[[105 125 103 143 145 127 145 115 129]
 [110 121  99 138 150 126 148 124 135]
 [104 134 118 114 105 115 126 127 112]
 [115 157 108 111 104 113 125 111 116]
 [126 130 127 127 127 128 129 126 127]]
->
[[104 134 118 114 105 115 126 127 112]
 [105 125 103 143 145 127 145 115 129]
 [110 121  99 138 150 126 148 124 135]
 [115 157 108 111 104 113 125 111 116]
 [126 130 127 127 127 128 129 126 127]]

[[123 127 134 133 129 133 131 138 136 137 118 126 137]
 [110 126 132 143 127 133 135 135 154 133 100 111 144]
 [135 138 132 124 135 131 128 131 120 137 129 140 128]
 [124 127 134 134 128 132 128 141 131 138 118 123 131]
 [131 151 133 122 143 130 133 119 128 135 115 139 139]]
->
[[110 126 132 143 127 133 135 135 154 133 100 111 144]
 [123 127 134 133 129 133 131 138 136 137 118 126 137]
 [124 127 134 134 128 132 128 141 131 138 118 123 131]
 [131 151 133 122 143 130 133 119 128 135 115 139 139]
 [135 138 132 124 135 131 128 131 120 137 129 140 128]]

[[103 121 102]
 [152 109 122]
 [146 104 121]]
->
[[103 121 102]
 [146 104 121]
 [152 109 122]]

[[139 116 133 122 119 125 125 141 136]
 [125 125 131 120 125 129 126 135 130]
 [140 135 122 128 117 127 140 134 137]
 [130 136 125 129 126 130 142 119 122]
 [131 121 123 135 131 124 131 120 132]
 [124 132 140 106 139 122 131 132 129]
 [126 125 143 129 132 117 123 135 126]]
->
[[124 132 140 106 139 122 131 132 129]
 [125 125 131 120 125 129 126 135 130]
 [126 125 143 129 132 117 123 135 126]
 [130 136 125 129 126 130 142 119 122]
 [131 121 123 135 131 124 131 120 132]
 [139 116 133 122 119 125 125 141 136]
 [140 135 122 128 117 127 140 134 137]]

[[108 107 129 117 104 112 122 107 148 139]
 [100 109 124 104 125 110 139 128 131 119]]
->
[[100 109 124 104 125 110 139 128 131 119]
 [108 107 129 117 104 112 122 107 148 139]]

[[123 125 151 112 124 122 133]
 [129 132 125 113 125 128 124]
 [142 136 133 135 113 141 124]
 [119 128 110 141 108 103 143]
 [138 132 121 140 111 127 124]
 [118 118 121 135 107 138 132]
 [131 125 134 111 101 124 138]]
->
[[118 118 121 135 107 138 132]
 [119 128 110 141 108 103 143]
 [123 125 151 112 124 122 133]
 [129 132 125 113 125 128 124]
 [131 125 134 111 101 124 138]
 [138 132 121 140 111 127 124]
 [142 136 133 135 113 141 124]]
---
[[110 124]
 [112 154]
 [137 138]
 [118 106]]
->
[[110 124]
 [112 154]
 [137 138]]

[[154 154]
 [118 117]
 [119 118]
 [112 112]
 [126 126]]
->
[[154 154]
 [118 117]
 [119 118]]

[[145 128]
 [103 134]
 [145 124]
 [109 138]]
->
[[145 128]
 [103 134]
 [145 124]]

[[100 143 139 146]
 [152 116 117 114]
 [144 120 123 118]
 [150 117 121 113]]
->
[[100 143]
 [152 116]
 [144 120]]

[[122 130 106]
 [115 125 112]
 [141 131 145]
 [142 136 123]]
->
[[122 130]
 [115 125]
 [141 131]]

[[127 126]
 [115 111]
 [130 123]
 [143 151]
 [137 144]]
->
[[127 126]
 [115 111]
 [130 123]]

[[117 112 121 103]
 [138 127 139 134]
 [117 106 123 100]
 [131 136 126 133]]
->
[[117 112]
 [138 127]
 [117 106]]

[[115 128 113 110]
 [126 114 125 152]
 [105 105 135 148]]
->
[[115 128]
 [126 114]
 [105 105]]
---
[[136 114 133]
 [138 127 122]
 [149 101 137]
 [126 110 157]
 [124 121 146]]
->
[136 127 137]

[[ 98 122]
 [135 131]]
->
[ 98 131]

[[150 122 139 139 108]
 [156 124 134 149 114]
 [110 120 136 106 118]]
->
[150 124 136]

[[111 151 138 121]
 [100 142 131 133]
 [101 142 131 133]]
->
[111 142 131]

[[141 126 123 130]
 [114 129 134 126]
 [100 131 140 124]
 [149 125 119 131]]
->
[141 129 140 131]

[[123  98 144]
 [136 115 115]
 [138 120 111]
 [140 106 108]]
->
[123 115 111]

[[152 155 136]
 [122 116 131]
 [130 141 124]]
->
[152 116 124]

[[134 128 155 118 130]
 [131 128 155 120 130]
 [131 128 155 125 130]
 [134 128 155 117 130]]
->
[134 128 155 117]
---
[[124 105 133 119 148]
 [146 120 127 104 119]]
->
[[105 133]
 [120 127]]

[[112 121 113 155]
 [119 134 129 126]]
->
[[121 113]
 [134 129]]

[[130 116 126 135]
 [126 122 123 121]
 [133 154 136 119]
 [145 118 124 122]]
->
[[116 126]
 [122 123]]

[[132 139 129 132 136]
 [142 125 112 148 140]
 [136 102 128 140 126]]
->
[[139 129]
 [125 112]]

[[119 129 131  98]
 [154 139 121 116]
 [129 119 151 109]]
->
[[129 131]
 [139 121]]

[[116 115 153 139 136]
 [153 145 121 156 151]]
->
[[115 153]
 [145 121]]

[[137 129 129]
 [128 130 120]
 [129 130 130]
 [131 116 124]
 [126 134 154]]
->
[[129 129]
 [130 120]]

[[130 130 128 132 131]
 [129 129 129 134 130]
 [129 128 128 141 132]
 [130 129 128 138 130]
 [131 128 129 155 130]]
->
[[130 128]
 [129 129]]

[[135 104 116 129 143]
 [139 111 142 115 107]
 [103 121 150 135 124]
 [133 156 113 138 129]
 [102 123 129 140 143]]
->
[[104 116]
 [111 142]]
